Each row has a name. After each piece below comes the name of the row it's from, unless a question asks for something else. Each question is about the rows just above it. Some pieces are copies with a little noise.

-.32; -.36; .62; -.38; .61; .70  Bibo
.19; .18; .01; .17; -.08; .00  Paned
.49; .49; -.34; .48; -.47; -.41  nus
.71; .73; -.60; .72; -.76; -.71  doza
-.47; .48; -.34; -.41; .49; .50  lud
-.18; -.21; -.37; -.22; .40; .50  Duva
-.40; -.44; .70; -.45; .71; .80  kuzef
-.32; -.36; .62; .71; .61; -.38  Vik
Put -.47; -.41; -.34; .48; .49; .49 back in order: which row is it? -> nus
Put -.38; -.36; -.32; .61; .62; .70 back in order: which row is it? -> Bibo
Right after .01 comes -> .17
Right after -.22 comes -> .40
q: -.32; -.36; .61; .70; .62; -.37 -> Vik

.18; .30; -.25; -.09; -.23; .16; -.18; .20; .02; .35; -.06; -.23; -.11; .04; .52; .16 : tovet
.05; -.29; -.27; -.20; -.27; .12; .45; .23; .10; .11; -.26; -.10; .16; .12; -.01; -.25 : sim
-.17; .03; -.04; -.08; -.21; -.45; .27; .30; .28; .22; -.20; .12; .11; -.21; -.10; -.09 : Tubav
-.01; .02; .17; .01; -.47; -.52; .04; -.06; .08; .42; .32; .32; .23; .06; -.16; .16 : bedog
.34; .17; -.20; .51; .23; .11; .06; -.19; .04; -.60; .12; .17; -.03; .64; -.11; -.24 : pep
.16; -.56; -.22; -.38; -.41; .10; -.07; -.12; -.28; .12; .43; .00; .15; -.02; .04; -.04 : fol
-.62; .17; -.01; -.14; -.20; .08; .06; -.13; .07; -.08; -.16; .31; .17; .05; -.51; -.42 : Rugi
.26; -.16; -.15; .10; -.38; -.39; .29; .12; .16; .19; .01; .06; .42; .32; -.44; -.03 : Bime
.18; -.12; -.25; -.09; -.23; .16; -.18; .20; .02; .35; -.06; -.23; -.11; .04; .52; .16 : zof
-.13; .04; -.21; -.16; -.10; .09; .18; .33; .13; .03; .15; .43; -.10; -.36; .17; -.44 : Mol
Put .16; .52; .04; -.11; -.23; -.06; .35; .02; .20; -.18; .16; -.23; -.09; -.25; .30; .18 back in order: which row is it? -> tovet
What comes right after .07 in the named rows? -> -.08
q: -.17; .03; -.04; -.08; -.21; -.45; .27; .30; .28; .22; -.20; .12; .11; -.21; -.10; -.09 -> Tubav
q: .26; -.17; -.14; .09; -.39; -.40; .31; .12; .16; .21; .01; .07; .41; .32; -.42; -.02 -> Bime
q: -.62; .17; -.01; -.14; -.19; .09; .04; -.12; .09; -.09; -.19; .31; .16; .06; -.50; -.44 -> Rugi
q: .15; -.56; -.21; -.37; -.40; .09; -.09; -.13; -.29; .13; .43; .01; .14; -.03; .03; -.04 -> fol

.01; -.26; -.37; .09; .24; .11; -.15; -.27; .50; .16; -.33; -.46; .07; .62; .03; -.37; -.33; .01; .42; .27; -.22; -.53; -.01; .24; .08; .09; -.52; -.02; .20; -.03; -.09; .08; .19; -.12; -.48; .30; .55; -.07; -.71; .03; .64; .44; -.31; -.23 -> vel
.34; .04; -.26; -.37; .11; .25; .12; -.15; -.25; .46; .14; -.32; -.46; .07; .59; -.01; -.39; -.33; .04; .43; .29; -.23; -.34; -.02; .23; .07; .10; -.52; -.03; .20; -.03; -.10; .08; .17; -.09; -.47; .30; .53; -.03; -.75; .02; .63; .45; -.28 -> gup
.02; .40; .03; -.25; -.37; .08; .23; .13; -.11; -.25; .48; .12; -.32; -.44; .10; .66; .02; -.40; -.34; -.01; .50; .29; -.23; -.36; .01; .25; .08; .10; -.52; .00; .20; -.05; -.12; .10; .14; -.11; -.37; .31; .48; -.01; -.74; .02; .63; .45 -> Laru
-.13; -.21; .04; .39; .07; -.26; -.35; .10; .23; .13; -.11; -.23; .41; .11; -.33; -.42; .09; .57; .05; -.40; -.32; -.04; .49; .29; -.21; -.31; -.04; .26; .09; .10; -.54; -.02; .23; -.08; -.10; .06; .12; -.12; -.38; .26; .48; -.03; -.68; -.06 -> Tar
-.25; -.35; .08; .24; .13; -.12; -.27; .46; .14; -.33; -.48; .08; .61; .01; -.39; -.30; -.02; .43; .25; -.25; -.31; -.06; .22; .11; .09; -.53; -.04; .21; -.07; -.09; .09; .17; -.11; -.46; .31; .56; -.05; -.68; .01; .62; .44; -.28; -.26; -.27 -> sesop
-.01; -.16; -.20; .06; .37; .03; -.26; -.35; .08; .23; .10; -.10; -.23; .42; .15; -.30; -.43; .12; .59; .03; -.39; -.33; .01; .45; .29; -.21; -.31; -.02; .24; .08; .10; -.55; -.08; .20; -.04; -.12; .05; .16; -.07; -.39; .27; .48; -.10; -.70 -> piz
.52; .00; -.13; -.19; .07; .41; .05; -.26; -.35; .10; .23; .09; -.11; -.23; .41; .11; -.33; -.45; .09; .59; -.02; -.41; -.36; .02; .48; .33; -.21; -.31; -.02; .24; .08; .09; -.50; -.04; .17; -.06; -.09; .10; .12; -.06; -.39; .27; .49; -.08 -> satum
-.35; .09; .25; .12; -.14; -.26; .47; .16; -.35; -.46; .10; .62; .02; -.39; -.33; -.05; .43; .28; -.22; -.33; -.08; .22; .06; .13; -.52; -.03; .22; -.05; -.11; .09; .17; -.09; -.42; .36; .56; -.06; -.70; -.02; .64; .43; -.27; -.22; -.30; .18 -> Dedi
-.20; .05; .40; .06; -.26; -.37; .10; .23; .10; -.15; -.24; .41; .11; -.31; -.44; .06; .59; .05; -.42; -.34; -.05; .50; .28; -.25; -.31; -.03; .27; .08; .11; -.54; .00; .20; -.09; -.13; .09; .13; -.09; -.37; .27; .47; -.02; -.75; -.04; .67 -> Ref
q: -.13; -.21; .05; .39; .06; -.26; -.35; .10; .22; .13; -.11; -.23; .40; .12; -.33; -.41; .10; .57; .05; -.40; -.31; -.03; .49; .28; -.21; -.30; -.03; .25; .10; .10; -.54; -.02; .23; -.08; -.09; .05; .11; -.13; -.38; .27; .49; -.03; -.67; -.07 -> Tar
q: .01; -.26; -.37; .09; .24; .11; -.15; -.27; .50; .16; -.33; -.46; .07; .62; .03; -.37; -.33; .01; .42; .27; -.22; -.53; -.01; .24; .08; .09; -.52; -.02; .20; -.03; -.09; .08; .19; -.12; -.48; .30; .55; -.07; -.71; .03; .64; .44; -.31; -.23 -> vel

-.53; .59; -.66; .45; .48; .64; -.67  lar
.58; .44; -.52; .32; .36; .67; -.53  leve
-.51; .82; -.53; .61; .58; .64; -.51  nefep
.58; .67; .32; .44; .35; -.53; -.52  Mase
q: .59; .44; -.54; .30; .33; .67; -.53 -> leve
q: -.55; .59; -.66; .45; .45; .64; -.66 -> lar
The entry that follows .59: -> -.66
Put .36; .67; -.53; .58; .44; -.52; .32 back in order: which row is it? -> leve

.58; -.05; .00; .17; -.14; .08; .02; .31; -.40; -.19; .02; .09; -.14; -.05; -.28; -.19; .04; .08; .14; -.48; .00; .14 : suta
.15; .29; .10; .02; -.04; -.07; .09; -.15; .03; .03; .00; -.06; .12; -.04; -.02; .09; .08; .23; -.21; -.12; .23; .01 : Kote
.01; -.42; .00; -.12; -.05; -.12; -.15; .13; -.01; .09; .10; .04; .28; -.05; .00; -.33; .07; .20; .51; .02; .12; .03 : bav
-.19; .58; .00; .08; .31; -.28; -.40; -.19; -.14; -.48; .17; -.14; .02; .09; .02; .07; -.05; .14; -.05; .14; .04; .00 : zela
.09; -.31; .05; -.17; -.13; -.02; -.21; .15; -.09; .25; .03; .07; .14; .09; -.03; -.24; -.08; .09; .31; .03; .03; .06 : big
-.01; .31; .42; -.27; .02; .45; .25; -.21; .15; -.26; -.07; .03; -.29; -.04; -.14; .07; .32; -.30; .13; -.27; -.13; -.08 : murup
-.05; -.14; .17; .02; .00; -.14; .00; .09; .30; -.28; .08; .58; .14; -.48; -.05; -.40; .02; .07; -.19; .14; -.19; .04 : Tigaz
-.05; -.11; -.15; .14; -.01; -.23; .09; .13; .00; -.12; .04; .22; -.14; -.06; .06; -.30; -.17; .17; -.12; .09; -.08; .13 : losav
.02; -.12; -.03; -.13; -.07; .03; .11; .04; -.01; .19; .13; .04; -.12; .19; .00; -.01; -.05; .14; -.21; .06; .16; .07 : Zasip
-.19; .59; .01; .08; .29; -.30; -.45; -.16; -.19; -.50; .16; -.14; .01; .08; -.02; .10; .02; .16; -.13; .15; .00; .03 : Bedid
.14; -.13; .41; .02; -.12; -.16; -.11; .07; .09; .14; .30; -.28; .08; -.14; .09; .11; -.08; -.18; -.29; .13; -.05; .19 : zozu
The entry that follows -.26: -> -.07
.00; -.19; .08; .58; -.19; -.05; .30; -.14; -.05; -.40; .04; -.48; .02; .14; .07; -.28; .02; .17; .09; -.14; .14; .00 is which row reordered? -> Tigaz
-.48; -.40; -.28; -.19; -.19; -.14; -.14; -.05; -.05; .00; .00; .02; .02; .04; .07; .08; .09; .14; .14; .17; .31; .58 is which row reordered? -> zela
Which row holds these entries in another order? -.14; .14; .00; .07; -.40; -.19; .00; .17; .58; -.14; .14; .30; -.05; -.28; .04; .02; -.19; .02; -.05; -.48; .08; .09 -> Tigaz
Put .00; .04; .14; -.05; .14; -.05; .07; .02; .09; .02; -.14; .17; -.48; -.14; -.19; -.40; -.28; .31; .08; .00; .58; -.19 back in order: which row is it? -> zela

-.64; .80; .24; .19  vupu
-.64; .80; -.05; .23  lusa
.31; .39; -.68; -.49  lome
-.67; .77; .24; -.46  kufas
-.68; .67; -.06; -.04  damu
The entry that follows .67: -> -.06
The entry that follows .31: -> .39
The entry that follows .77: -> .24

.16; .17; .16; .15 -> Somon
-.16; .15; .15; -.16 -> mufu
-.02; .04; .01; -.02 -> zir
-.19; .12; .12; -.17 -> Nane
.40; .23; .09; .64 -> Pavis
-.17; .15; .14; -.15 -> duge
-.06; .17; .15; -.09 -> Lazuz
.16; -.17; .14; -.18 -> bel
-.16; .14; .14; -.17 -> vatum
.14; .15; -.18; -.17 -> rurot
-.18; .12; .13; -.18 -> Bak
q: -.02; .05; .01; -.03 -> zir
-.15; -.17; .15; .14 is which row reordered? -> duge
Right after .23 comes -> .09
.16; -.17; .14; -.18 is in which row? -> bel
-.18; -.17; .14; .15 is which row reordered? -> rurot

